Below are the code and all the weights of a small trained network. Each question names an input and a target symbol and asks about switching units off, where a switched-off unit gives its printed mean instead of its output.

import numpy as np


def w(rows, s, z=0):
    codes = np.array(rows[::2]) - 128.0
    scale = np.full(codes.shape[1], s)
    scale[-1] = z or s
    return codes * scale


def norm(h):
    return h / np.sqrt((h * h).mean(-1, keepdims=True) + 1e-5)


def f(y):
    return np.maximum(y, 0)


def softmax(a):
    e = np.exp(a - a.max(-1, keepdims=True))
    return e / e.sum(-1, keepdims=True)


def log_softmax(a):
    a = a - a.max(-1, keepdims=True)
    return a - np.log(np.exp(a).sum(-1, keepdims=True))


def net(x, mask):
    ids = ['ΞΠΣαεζηλφψω'.index(c) for c in x.split()]
    T = len(ids)
    res = E[ids] + P[:T]
    u = 0
    for l in range(2):
        q, k, v = (norm(res) @ M[l].T for M in (Q, K, V))
        z = softmax(np.where(np.tri(T) > 0, q @ k.T / 2**0.5, -1e9)) @ v
        res = res + np.where(mask[u], z, O[l][:, -1]) @ O[l][:, :-1]
        u += 1
        y = f(norm(res) @ A[l][:, :-1].T + A[l][:, -1])
        res = res + np.where(mask[u : u + 4], y, B[l][:, -1]) @ B[l][:, :-1]
        u += 4
    return log_softmax(norm(res)[-1] @ U[:, :-1].T + U[:, -1])


Q, K, V, O, A, B = {}, {}, {}, {}, {}, {}
E = w([
[146,132,115,118,254,98,65,178,126,120,138],'Ξ',
[171,118,98,104,168,75,136,133,156,189,167],'Π',
[102,180,157,162,141,100,103,84,174,73,126],'Σ',
[193,178,72,30,180,101,151,89,78,110,135],'α',
[110,85,117,149,108,147,158,200,177,140,125],'ε',
[195,168,131,123,156,147,166,90,165,78,107],'ζ',
[127,172,188,151,106,105,154,78,202,127,107],'η',
[65,142,90,111,121,127,129,136,111,95,155],'λ',
[71,131,139,145,147,141,242,117,134,109,81],'φ',
[146,112,173,106,134,146,126,97,188,109,154],'ψ',
[139,220,55,176,155,55,151,113,127,128,150],'ω',
],0.0067)
P = w([
[116,113,136,108,79,120,101,177,69,139,88],'0',
[88,105,13,113,214,80,210,61,154,63,82],'1',
[157,172,175,123,113,165,119,156,170,173,208],'2',
[107,117,4,114,225,78,188,63,144,76,91],'3',
[168,151,155,145,109,170,110,145,158,152,206],'4',
[127,132,3,119,212,79,187,46,147,86,102],'5',
[156,148,146,148,114,185,111,122,157,161,203],'6',
[104,112,14,115,217,80,194,58,149,82,102],'7',
[169,135,129,166,109,183,90,119,153,148,197],'8',
[95,120,20,118,213,76,207,60,137,78,79],'9',
[167,126,125,174,118,189,91,107,157,145,187],'10',
],0.0058)
Q[0] = w([
[97,65,14,145,235,14,248,128,122,121,1],'0.h0',
[25,174,222,160,99,192,208,160,100,138,131],'0.h0',
],0.0051)
K[0] = w([
[84,128,186,41,93,41,154,251,49,137,3],'0.h0',
[25,134,154,230,142,218,215,132,186,141,148],'0.h0',
],0.0049)
V[0] = w([
[193,118,121,111,137,117,2,114,125,104,131],'0.h0',
[137,25,199,49,35,178,103,115,152,115,156],'0.h0',
],0.005)
O[0] = w([
[61,142,197,64,154,114,254,158,178,106,197,210],'0.h0',
[118,66,133,45,113,145,46,93,211,67,128,2],'0.h0',
],0.0049,0.00079)
A[0] = w([
[130,84,173,164,2,163,144,148,185,170,111,7],'0.n0',
[155,105,86,149,138,155,141,89,76,158,49,10],'0.n1',
[94,117,112,134,71,155,133,151,129,162,191,86],'0.n2',
[106,119,145,146,146,180,92,197,103,108,152,198],'0.n3',
],0.0075,0.0021)
B[0] = w([
[107,179,29,131,203,167,68,157,232,143,19,210],'0.n0',
[134,119,181,254,110,136,40,98,116,100,125,252],'0.n1',
[124,81,102,152,72,163,139,26,120,165,159,240],'0.n2',
[71,112,76,129,233,183,104,145,112,115,194,202],'0.n3',
],0.0059,0.0021)
Q[1] = w([
[159,188,194,156,48,254,96,178,165,121,172],'1.h0',
[208,159,122,90,75,161,168,181,85,251,172],'1.h0',
],0.0081)
K[1] = w([
[179,142,110,225,188,220,142,2,229,95,174],'1.h0',
[199,162,33,146,166,118,181,76,91,168,201],'1.h0',
],0.0079)
V[1] = w([
[1,91,118,135,158,64,73,126,92,148,199],'1.h0',
[60,204,225,173,128,151,129,109,133,1,115],'1.h0',
],0.0053)
O[1] = w([
[14,122,171,155,137,176,31,58,93,184,245,90],'1.h0',
[203,231,196,149,62,127,50,253,162,1,185,3],'1.h0',
],0.0059,0.0022)
A[1] = w([
[152,153,94,91,119,53,109,175,178,97,1,24],'1.n0',
[69,86,92,118,145,159,58,60,110,170,78,31],'1.n1',
[221,59,187,163,122,177,62,140,112,181,109,253],'1.n2',
[109,103,53,104,179,144,184,97,130,133,63,69],'1.n3',
],0.008,0.0042)
B[1] = w([
[135,66,188,146,171,234,130,52,45,184,177,212],'1.n0',
[214,91,93,171,31,160,209,184,139,88,161,231],'1.n1',
[28,29,142,42,180,2,140,104,57,72,62,194],'1.n2',
[124,184,184,96,78,135,45,203,152,163,82,254],'1.n3',
],0.0074,0.0067)
U = w([
[43,149,156,111,255,124,166,138,101,144,189,69],'Ξ',
[100,73,108,102,107,103,213,94,139,189,96,161],'Π',
[121,170,200,151,60,87,101,191,163,111,196,252],'Σ',
[115,216,152,45,129,108,108,174,136,166,61,134],'α',
[181,102,41,163,83,161,77,203,185,103,72,84],'ε',
[190,114,160,107,159,152,219,146,83,75,131,140],'ζ',
[136,134,194,151,147,216,25,69,125,188,110,47],'η',
[127,98,73,165,75,193,106,71,85,96,219,73],'λ',
[115,100,117,158,123,67,72,100,71,82,70,188],'φ',
[101,87,132,27,148,121,109,93,204,74,144,76],'ψ',
[152,212,101,243,141,98,140,128,94,177,106,112],'ω',
],0.0091,0.0037)

Each question gives the input, a string of symbols that net reads in full, and the target symbol t.
The units are the heads (2 rows each of Q, K, V and O) and the neurons (one row each of A and B). Each row of codes is followed by its name. A weight is (code - 128) times the scale printed after its matrix; where a second scale follows, it is the last column's (O, A, B and U).
mask holds one flag per unit, layer by layer, with each layer's heads first. A switched-off unit (its flag False) gives its mean, the last column of its rows in O or B, instead of its output. The means were averaged over made-up inputs and are rounded, as every weight is.
A unit's drop is (log p(t) with every unit on - log p(t) with that unit switched off) / (log p(t) with every unit on - log p(t) with every unit switched off).
The circuit of an input: a set's keep is (log p(t) with only the set's units on - log p(t) with every unit switched off) / (log p(t) with every unit on - log p(t) with every unit switched off). Starting from all 10 units, units are removed one at a time, each time the one whose removal leaves the highest keep (on an exact tie, the one counted first), for as long as the keep stays at least 0.8.
units of the circuit, in order: the units of the circuit, biggest drop first
unit that matters most: the unit with the biggest drop
k most important neurons: the k neurons with the biggest drops, biggest first
top k neurons in layer l: the k neurons of layer l with the biggest drops, biggest first
drop of u: that unit's drop, to one decimal
input Π Π ζ ε α Σ ζ, target ζ: unit that matters most -> 1.h0
input λ ζ ω λ, target λ: units of the circuit, in order -> 1.h0; 1.n1
input Π ζ Π Σ, target Π: units of the circuit, in order -> 1.h0; 1.n1
input ζ ω Σ λ Σ Π η Σ η ψ, target ζ: units of the circuit, in order -> 1.h0; 1.n0
input ζ φ Π η ζ Σ, target ζ: units of the circuit, in order -> 1.h0; 1.n0
input ε Π ζ η Π α, target ε: units of the circuit, in order -> 1.n1; 0.h0; 1.n3
input ζ η Π α, target ζ: units of the circuit, in order -> 1.h0; 1.n0
input η Π φ ε λ ψ Σ ζ, target η: 2 most important neurons -> 1.n0; 0.n0
input φ ε Π Π λ ε Π ζ, target φ: units of the circuit, in order -> 0.h0; 1.n2
input α Π Π Π φ Ξ Π φ ω ε, target α: 2 most important neurons -> 1.n3; 1.n1
input Π Π λ, target λ: 2 most important neurons -> 1.n1; 0.n3
input φ Σ Π ε ψ φ ε, target ε: top 3 neurons in layer 0 -> 0.n0; 0.n2; 0.n3
input η ζ Π Π Π Π λ Σ, target η: 2 most important neurons -> 1.n0; 0.n0
input Σ Π ψ λ ω Π Π Σ ψ φ, target Σ: units of the circuit, in order -> 1.h0
input ζ φ Π Π φ φ Ξ λ Π ζ α, target α: top 2 neurons in layer 1 -> 1.n3; 1.n0
input Π λ Ξ, target Ξ: drop of 0.h0 -> 0.1
input α ζ φ Π Π ω, target α: drop of 1.n1 -> 0.1
input α Σ Ξ η ζ Π Σ ζ, target α: drop of 0.h0 -> 0.2
input Ξ Π φ, target φ: 2 most important neurons -> 1.n2; 0.n1
input η Π α Σ ω Σ ζ ζ ζ Ξ, target η: most important neuron -> 1.n0
input ε λ φ Σ ω ε α Π φ α, target ε: 2 most important neurons -> 1.n1; 1.n3
